Below are the code and all the weights of a small trained network. Each question names an input and a class and asks about switching units off, where a switched-off unit gives its printed mean instead of its output.

import numpy as np


def w(rows, s, z=0):
    codes = np.array(rows[::2]) - 128.0
    scale = np.full(codes.shape[1], s)
    scale[-1] = z or s
    return codes * scale


def norm(h):
    return h / np.sqrt((h * h).mean(-1, keepdims=True) + 1e-5)


def f(y):
    return y / 2 * (1 + np.tanh(0.7978845608 * (y + 0.044715 * y**3)))


def log_softmax(a):
    a = a - a.max(-1, keepdims=True)
    return a - np.log(np.exp(a).sum(-1, keepdims=True))


def net(x, mask):
    res = np.array(x, float).reshape(1, 8) / 4 @ E
    u = 0
    for l in range(3):
        y = f(norm(res) @ A[l][:, :-1].T + A[l][:, -1])
        res = res + np.where(mask[u : u + 4], y, B[l][:, -1]) @ B[l][:, :-1]
        u += 4
    return log_softmax(norm(res)[-1] @ U[:, :-1].T + U[:, -1])


A, B = {}, {}
E = w([
[128,126,129],'x0',
[128,131,127],'x1',
[130,127,131],'x2',
[128,129,128],'x3',
[128,129,127],'x4',
[127,127,128],'x5',
[248,16,68],'x6',
[208,252,167],'x7',
],0.0033)
A[0] = w([
[254,40,54,254],'0.n1',
[68,88,84,243],'0.n2',
[158,57,76,109],'0.n3',
[132,96,181,119],'0.n4',
],0.0068,0.0018)
B[0] = w([
[181,185,80,254],'0.n1',
[97,2,187,175],'0.n2',
[64,143,124,167],'0.n3',
[131,115,112,128],'0.n4',
],0.0086,0.0057)
A[1] = w([
[148,161,65,2],'1.n1',
[201,121,66,106],'1.n2',
[110,69,2,235],'1.n3',
[203,131,199,32],'1.n4',
],0.0084,0.00058)
B[1] = w([
[128,149,195,186],'1.n1',
[57,2,134,234],'1.n2',
[8,223,25,254],'1.n3',
[70,209,78,137],'1.n4',
],0.0089,0.0031)
A[2] = w([
[251,121,72,3],'2.n1',
[140,142,97,52],'2.n2',
[146,98,125,124],'2.n3',
[98,32,219,88],'2.n4',
],0.015,0.0026)
B[2] = w([
[219,47,119,210],'2.n1',
[88,76,193,141],'2.n2',
[37,182,145,120],'2.n3',
[70,102,254,255],'2.n4',
],0.017,0.0049)
U = w([
[83,103,232,253],'0',
[78,110,59,89],'1',
[173,247,164,3],'2',
[210,53,123,90],'3',
],0.014,0.00053)

Each question gives the input, the list of numbers given to net, and the class t.
The units are the neurons (one row each of A and B). Each row of codes is followed by its name. A weight is (code - 128) times the scale printed after its matrix; where a second scale follows, it is the last column's (A, B and U).
mask holds one flag per neuron, layer by layer. A switched-off neuron (its flag False) gives its mean, the last column of its row in B, instead of its output. The means were averaged over made-up inputs and are rounded, as every weight is.
A unit's drop is (log p(t) with every unit on - log p(t) with that unit switched off) / (log p(t) with every unit on - log p(t) with every unit switched off).
The circuit of an input: a set's keep is (log p(t) with only the set's units on - log p(t) with every unit switched off) / (log p(t) with every unit on - log p(t) with every unit switched off). Starting from all 12 units, units are removed one at a time, each time the one whose removal leaves the highest keep (on an exact tie, the one counted first), for as long as the keep stays at least 0.8.
units of the circuit, in order: the units of the circuit, biggest drop first
most important unit: the unit with the biggest drop
top k neurons: the k neurons with the biggest drops, biggest first
top k neurons in layer l: the k neurons of layer l with the biggest drops, biggest first
drop when u is switched off: that unit's drop, to one decimal
input [2,-8,-4,1,-6,-6,8,-8], class 1: most important unit -> 1.n3
input [-3,-6,-3,6,-6,7,-5,1], class 2: top 3 neurons in layer 2 -> [2.n4; 2.n1; 2.n2]
input [-7,7,-7,-7,4,-4,1,3], class 3: top 4 neurons -> [1.n3; 0.n2; 1.n4; 0.n3]
input [2,-3,-7,-7,-5,-5,-5,1], class 2: units of the circuit, in order -> [1.n2; 2.n4]
input [-1,1,2,5,-8,-8,0,3], class 2: top 4 neurons -> [0.n1; 1.n4; 2.n1; 2.n4]
input [0,5,8,-2,4,1,-2,5], class 2: top 2 neurons -> [2.n4; 0.n1]
input [-7,-4,-5,2,5,-6,1,4], class 3: top 2 neurons -> [1.n3; 0.n2]
input [6,3,1,-4,3,-6,-2,8], class 2: top 2 neurons -> [2.n4; 0.n1]
input [-3,-1,-8,4,0,-2,-1,1], class 2: top 3 neurons in layer 1 -> [1.n2; 1.n4; 1.n3]
input [7,3,-7,0,2,-7,4,6], class 3: drop when 0.n2 is switched off -> 0.0
input [-6,1,5,7,6,-3,4,8], class 3: drop when 2.n1 is switched off -> 0.1
input [2,-8,-2,2,2,-4,-4,6], class 2: drop when 2.n4 is switched off -> 0.3
input [7,7,3,8,4,-8,3,-7], class 1: drop when 2.n4 is switched off -> 0.2
input [3,-2,7,-5,3,-2,-8,6], class 2: units of the circuit, in order -> [2.n4]
input [4,-2,6,-2,2,8,2,8], class 3: top 2 neurons in layer 2 -> [2.n1; 2.n4]
